Below is a small trained network, with its code and all its weights. Each question gives an input and a target symbol and asks what happens when units are switched off, that is, made to give their printed mean instead of their output.

import numpy as np


def w(rows, s, z=0):
    codes = np.array(rows[::2]) - 128.0
    scale = np.full(codes.shape[1], s)
    scale[-1] = z or s
    return codes * scale


def f(y):
    return np.maximum(y, 0)


def softmax(a):
    e = np.exp(a - a.max(-1, keepdims=True))
    return e / e.sum(-1, keepdims=True)


def log_softmax(a):
    a = a - a.max(-1, keepdims=True)
    return a - np.log(np.exp(a).sum(-1, keepdims=True))


def net(x, mask):
    ids = ['βδεηλστω'.index(c) for c in x.split()]
    T = len(ids)
    res = E[ids] + P[:T]
    u = 0
    for l in range(3):
        r = res
        for j in range(3):
            rows = slice(2 * j, 2 * j + 2)
            q, k, v = (r @ M[l][rows].T for M in (Q, K, V))
            z = softmax(np.where(np.tri(T) > 0, q @ k.T / 2**0.5, -1e9)) @ v
            o = O[l][rows]
            res = res + np.where(mask[u + j], z, o[:, -1]) @ o[:, :-1]
        u += 3
        y = f(res @ A[l][:, :-1].T + A[l][:, -1])
        res = res + np.where(mask[u : u + 8], y, B[l][:, -1]) @ B[l][:, :-1]
        u += 8
    return log_softmax(res[-1] @ U[:, :-1].T + U[:, -1])


Q, K, V, O, A, B = {}, {}, {}, {}, {}, {}
E = w([
[132,168,121,150],'β',
[147,153,143,138],'δ',
[209,65,64,42],'ε',
[152,162,104,102],'η',
[119,166,156,162],'λ',
[149,160,123,125],'σ',
[141,176,99,125],'τ',
[18,4,242,161],'ω',
],0.015)
P = w([
[135,132,116,157],'0',
[187,118,136,187],'1',
[182,114,164,125],'2',
[58,99,37,153],'3',
[92,97,112,107],'4',
[182,181,210,88],'5',
[152,110,190,63],'6',
[4,99,45,112],'7',
[72,94,142,57],'8',
[139,155,206,51],'9',
[78,132,170,49],'10',
],0.012)
Q[0] = w([
[126,85,179,71],'L0H0',
[193,2,38,87],'L0H0',
[55,78,46,169],'L0H1',
[98,152,121,135],'L0H1',
[98,128,115,104],'L0H2',
[87,94,46,135],'L0H2',
],0.0094)
K[0] = w([
[120,169,203,49],'L0H0',
[155,140,57,22],'L0H0',
[184,165,2,200],'L0H1',
[108,160,127,89],'L0H1',
[148,73,124,125],'L0H2',
[97,64,161,200],'L0H2',
],0.0088)
V[0] = w([
[45,54,148,120],'L0H0',
[135,198,180,54],'L0H0',
[70,21,122,179],'L0H1',
[120,124,121,98],'L0H1',
[219,253,38,196],'L0H2',
[166,137,246,106],'L0H2',
],0.0052)
O[0] = w([
[62,137,129,62,220],'L0H0',
[207,105,194,113,112],'L0H0',
[25,86,73,98,254],'L0H1',
[136,122,129,109,86],'L0H1',
[74,95,2,209,199],'L0H2',
[221,169,152,131,244],'L0H2',
],0.0054,0.00083)
A[0] = w([
[57,226,171,168,197],'L0N0',
[158,124,89,106,172],'L0N1',
[138,255,73,204,3],'L0N2',
[250,175,174,164,141],'L0N3',
[180,205,159,84,38],'L0N4',
[89,231,172,159,158],'L0N5',
[162,126,160,188,110],'L0N6',
[156,142,203,127,167],'L0N7',
],0.0096,0.0058)
B[0] = w([
[177,67,103,136,253],'L0N0',
[133,165,137,121,177],'L0N1',
[94,158,129,254,164],'L0N2',
[218,120,119,109,210],'L0N3',
[153,117,67,158,153],'L0N4',
[163,96,88,131,211],'L0N5',
[151,105,149,115,156],'L0N6',
[100,107,95,147,204],'L0N7',
],0.012,0.0062)
Q[1] = w([
[209,114,99,131],'L1H0',
[176,144,97,136],'L1H0',
[73,250,172,191],'L1H1',
[179,70,43,4],'L1H1',
[148,102,140,91],'L1H2',
[117,157,114,178],'L1H2',
],0.011)
K[1] = w([
[77,105,138,133],'L1H0',
[108,126,116,133],'L1H0',
[241,194,77,129],'L1H1',
[2,123,117,159],'L1H1',
[116,105,134,131],'L1H2',
[121,160,84,130],'L1H2',
],0.013)
V[1] = w([
[130,146,135,129],'L1H0',
[104,92,177,147],'L1H0',
[144,138,186,149],'L1H1',
[210,150,85,119],'L1H1',
[66,119,255,155],'L1H2',
[198,126,44,123],'L1H2',
],0.0085)
O[1] = w([
[136,132,125,138,107],'L1H0',
[55,126,159,119,119],'L1H0',
[175,118,132,95,129],'L1H1',
[115,85,3,113,32],'L1H1',
[129,93,30,81,29],'L1H2',
[129,168,200,186,255],'L1H2',
],0.0075,0.006)
A[1] = w([
[98,116,111,85,69],'L1N0',
[123,122,71,51,15],'L1N1',
[171,255,74,141,187],'L1N2',
[109,176,165,222,87],'L1N3',
[82,90,132,83,2],'L1N4',
[125,133,132,124,55],'L1N5',
[235,166,170,173,165],'L1N6',
[121,231,130,148,89],'L1N7',
],0.0097,0.0048)
B[1] = w([
[169,114,149,162,135],'L1N0',
[227,125,231,192,135],'L1N1',
[116,226,62,175,179],'L1N2',
[34,55,135,60,188],'L1N3',
[204,153,100,204,141],'L1N4',
[125,121,113,115,128],'L1N5',
[115,153,146,254,249],'L1N6',
[98,193,155,69,145],'L1N7',
],0.0074,0.017)
Q[2] = w([
[23,124,160,114],'L2H0',
[176,155,207,139],'L2H0',
[152,105,29,125],'L2H1',
[3,114,127,101],'L2H1',
[174,111,187,106],'L2H2',
[95,108,102,90],'L2H2',
],0.016)
K[2] = w([
[177,144,181,152],'L2H0',
[114,106,179,70],'L2H0',
[138,97,5,157],'L2H1',
[179,167,153,189],'L2H1',
[107,101,134,75],'L2H2',
[87,104,117,170],'L2H2',
],0.018)
V[2] = w([
[132,254,159,103],'L2H0',
[192,77,169,103],'L2H0',
[243,47,159,135],'L2H1',
[97,12,145,185],'L2H1',
[198,91,149,42],'L2H2',
[154,187,133,96],'L2H2',
],0.011)
O[2] = w([
[199,63,99,131,89],'L2H0',
[100,169,101,177,109],'L2H0',
[143,185,134,179,118],'L2H1',
[148,254,140,96,212],'L2H1',
[107,150,97,102,7],'L2H2',
[95,91,111,147,100],'L2H2',
],0.019,0.017)
A[2] = w([
[117,242,183,73,51],'L2N0',
[133,128,33,247,105],'L2N1',
[101,195,83,189,134],'L2N2',
[255,154,41,104,179],'L2N3',
[139,24,40,98,11],'L2N4',
[192,111,234,199,49],'L2N5',
[230,114,23,210,166],'L2N6',
[27,201,58,94,135],'L2N7',
],0.0072,0.011)
B[2] = w([
[90,65,99,147,254],'L2N0',
[108,183,89,57,144],'L2N1',
[101,58,140,109,210],'L2N2',
[100,130,140,166,150],'L2N3',
[7,172,149,110,145],'L2N4',
[118,136,101,56,227],'L2N5',
[118,169,75,194,165],'L2N6',
[205,137,146,91,206],'L2N7',
],0.012,0.034)
U = w([
[74,35,47,178,100],'β',
[214,241,156,200,151],'δ',
[96,154,52,25,30],'ε',
[224,53,76,175,232],'η',
[115,141,1,227,167],'λ',
[224,157,224,79,63],'σ',
[152,29,143,84,1],'τ',
[22,180,246,198,197],'ω',
],0.0052,0.0053)

Each question gives the input, a string of symbols that net reads in full, and the target symbol t.
The units are the heads (2 rows each of Q, K, V and O) and the neurons (one row each of A and B). Each row of codes is followed by its name. A weight is (code - 128) times the scale printed after its matrix; where a second scale follows, it is the last column's (O, A, B and U).
mask holds one flag per unit, layer by layer, with each layer's heads first. A switched-off unit (its flag False) gives its mean, the last column of its rows in O or B, instead of its output. The means were averaged over made-up inputs and are rounded, as every weight is.
A unit's drop is (log p(t) with every unit on - log p(t) with that unit switched off) / (log p(t) with every unit on - log p(t) with every unit switched off).
The circuit of an input: a set's keep is (log p(t) with only the set's units on - log p(t) with every unit switched off) / (log p(t) with every unit on - log p(t) with every unit switched off). Starting from the 12 units with the biggest drops (on a tie, the unit counted first), units are removed one at a time, each time the one whose removal leaves the highest keep (on an exact tie, the one counted first), for as long as the keep stays at least 0.8.
circuit, biggest first: the units of the circuit, biggest drop first
k most important neurons: the k neurons with the biggest drops, biggest first
k most important neurons of layer l: the k neurons of layer l with the biggest drops, biggest first
which heads matter: for each layer, one digit per head in row order, 1 if its drop is at least 0.15 and else 0, layers parted by /
input σ δ β, target η: most important neuron	(L1N2)
input σ η β β, target β: 2 most important neurons of layer 2	(L2N4, L2N6)
input σ η λ λ β ε η ω ε σ η, target ε: circuit, biggest first	(L2H2, L1H2, L1N6)
input σ δ σ ω λ λ δ δ ε λ λ, target ε: 2 most important neurons of layer 2	(L2N1, L2N7)
input τ λ λ λ η τ ε β σ, target λ: 2 most important neurons	(L1N3, L0N3)
input τ η β τ β λ, target τ: which heads matter	001 / 001 / 110
input τ β λ σ τ β τ σ δ, target τ: 4 most important neurons	(L0N3, L0N0, L1N2, L1N3)
input ε η σ τ, target β: 3 most important neurons	(L1N2, L0N0, L2N4)
input η σ β β λ δ λ τ, target δ: circuit, biggest first	(L2H0, L2N0, L2H1, L0N3)
input ω β ε δ, target ε: circuit, biggest first	(L2H2, L1H2, L0H2)
input ω β λ λ η ε ε σ, target ε: circuit, biggest first	(L2H2, L1H2, L0H2, L1N6)
input η β δ ε ε λ ε δ β β, target δ: circuit, biggest first	(L2N0, L1H2, L2H0, L0N0)
input τ β λ β ε β, target σ: 2 most important neurons	(L1N3, L0N3)
input τ β ω τ τ τ ε, target ε: circuit, biggest first	(L2H2)
input σ ε η, target η: 4 most important neurons of layer 0	(L0N0, L0N2, L0N7, L0N1)
input β β ω η λ λ ε β σ τ, target ε: circuit, biggest first	(L2H2, L1H2)
input ε τ ω ε, target ε: 3 most important neurons	(L1N1, L2N0, L2N7)
input β δ τ δ, target δ: circuit, biggest first	(L2N0, L2H0, L2N2)
input λ η β η λ β σ σ δ, target η: 3 most important neurons of layer 1	(L1N3, L1N7, L1N1)
input δ β ε β, target σ: 3 most important neurons	(L1N3, L1N2, L1N6)
input τ β ε β η, target λ: which heads matter	011 / 101 / 110
input τ ω δ, target ω: 3 most important neurons	(L0N2, L2N5, L1N3)
input λ ε σ λ λ λ λ η, target ω: which heads matter	000 / 011 / 010
input ω λ σ β, target ω: 2 most important neurons	(L2N5, L1N1)
input β β λ ε λ δ λ ε λ β, target λ: 3 most important neurons of layer 1	(L1N6, L1N3, L1N2)
input η λ τ τ τ β η, target τ: most important neuron	(L0N0)
input λ τ β, target ω: which heads matter	000 / 011 / 110
input η η δ, target β: which heads matter	001 / 010 / 110
input σ σ τ λ λ β β η, target σ: 2 most important neurons	(L1N6, L1N2)
